-311; -213; -283; -393; -364; -280; -429; -100; -313; -372
730; 615; 599; 377; 574; 472; 566; 571; 506; 382
59; 164; 188; 93; 215; 230; 97; 111; 224; 131
429; 361; -17; 384; -16; 169; -157; 98; -215; 125
->
429; 59; 730; -311
361; 164; 615; -213
-17; 188; 599; -283
384; 93; 377; -393
-16; 215; 574; -364
169; 230; 472; -280
-157; 97; 566; -429
98; 111; 571; -100
-215; 224; 506; -313
125; 131; 382; -372

246; 219; -236; -248
246; 227; -357; -69
485; 446; -288; -91
333; 219; -52; 22
363; 502; -599; -248
559; 588; -466; 22
456; 464; -407; -190
559; 588; -536; 16
346; 343; -251; 21
321; 454; -599; -198
373; 259; -52; -233
->
373; 321; 346; 559; 456; 559; 363; 333; 485; 246; 246
259; 454; 343; 588; 464; 588; 502; 219; 446; 227; 219
-52; -599; -251; -536; -407; -466; -599; -52; -288; -357; -236
-233; -198; 21; 16; -190; 22; -248; 22; -91; -69; -248

179; -177
163; -199
72; -250
400; -500
-1; -12
324; -393
1; 1
457; 700
84; -122
->
84; 457; 1; 324; -1; 400; 72; 163; 179
-122; 700; 1; -393; -12; -500; -250; -199; -177

-208; 557; -235
315; -121; 727
->
315; -208
-121; 557
727; -235

-128; -145; -74; -98; 82; 45; 342; 78; -266; -80; -2; -64
128; 2; 64; 206; 16; 50; 153; 112; -33; -67; 41; 32
-377; -137; -14; 69; -179; 178; 272; 30; -138; -192; 61; 43
-158; -149; -72; -440; 200; -156; 631; 229; -371; -111; -278; -106
->
-158; -377; 128; -128
-149; -137; 2; -145
-72; -14; 64; -74
-440; 69; 206; -98
200; -179; 16; 82
-156; 178; 50; 45
631; 272; 153; 342
229; 30; 112; 78
-371; -138; -33; -266
-111; -192; -67; -80
-278; 61; 41; -2
-106; 43; 32; -64

-175; -388; -232; -213; -110; 178; -260
-146; -230; -12; 30; -95; 299; 160
-304; -389; 43; -13; -11; 493; -203
-460; -40; -51; -318; -138; -355; 4
-158; -396; -209; -286; -169; 69; -330
737; -128; 130; 474; -174; -160; 497
-175; -283; -115; -24; -33; 292; 110
->
-175; 737; -158; -460; -304; -146; -175
-283; -128; -396; -40; -389; -230; -388
-115; 130; -209; -51; 43; -12; -232
-24; 474; -286; -318; -13; 30; -213
-33; -174; -169; -138; -11; -95; -110
292; -160; 69; -355; 493; 299; 178
110; 497; -330; 4; -203; 160; -260

-430; -90; 174; 35; 418
198; 333; 92; 204; 76
-248; -183; 258; 88; -197
193; -120; 17; 134; 15
-318; -17; -12; -40; -189
-577; -40; 366; 140; -58
8; -35; -35; 16; 125
->
8; -577; -318; 193; -248; 198; -430
-35; -40; -17; -120; -183; 333; -90
-35; 366; -12; 17; 258; 92; 174
16; 140; -40; 134; 88; 204; 35
125; -58; -189; 15; -197; 76; 418

-540; -317; 407; 377; -434
-707; -380; 85; 227; -202
->
-707; -540
-380; -317
85; 407
227; 377
-202; -434
---
-153; 467; -286; 332
47; -413; 365; -71
256; -86; -63; -619
-164; -174; 177; 151
249; -537; 430; -231
->
-153; 467
47; -413

29; 9; 5; 368
17; 0; 441; 622
31; 320; 623; 589
->
29; 9
17; 0

542; -10
575; -131
284; 358
149; 565
-385; -226
->
542; -10
575; -131

-15; -5; -371; -26; -331
27; 14; -391; -100; -356
1; 4; -585; -32; -614
->
-15; -5
27; 14

-47; -145; -427; 164
-60; -536; 226; -79
->
-47; -145
-60; -536

86; 124; 506
-129; -619; -311
-670; -206; -195
449; -131; 20
402; 58; 321
->
86; 124
-129; -619

-103; -129; 116; -339; 454
190; -134; 204; 389; -61
85; -276; -288; 159; -177
357; 100; 160; 186; -110
65; 630; -473; 62; -191
->
-103; -129
190; -134
---
99; -62; -296; 104; 263
-46; 25; 719; -457; 213
107; 1; 324; -343; 203
-452; 268; 308; 128; 225
184; -215; -527; 499; -69
->
25; 719
1; 324

-105; 111; -47
-100; -65; -692
-151; -318; -693
->
-65; -692
-318; -693

-252; 130; -642
142; 84; 40
94; 25; -88
8; -194; 274
164; 100; 230
->
84; 40
25; -88

-31; -20; 56
148; 543; 114
-306; 112; -105
->
543; 114
112; -105

394; -238; 558
400; -235; 560
540; -48; 472
->
-235; 560
-48; 472

-317; -131; 518; -146
388; -23; -394; 480
-209; -265; 585; -400
531; 19; 328; 478
->
-23; -394
-265; 585
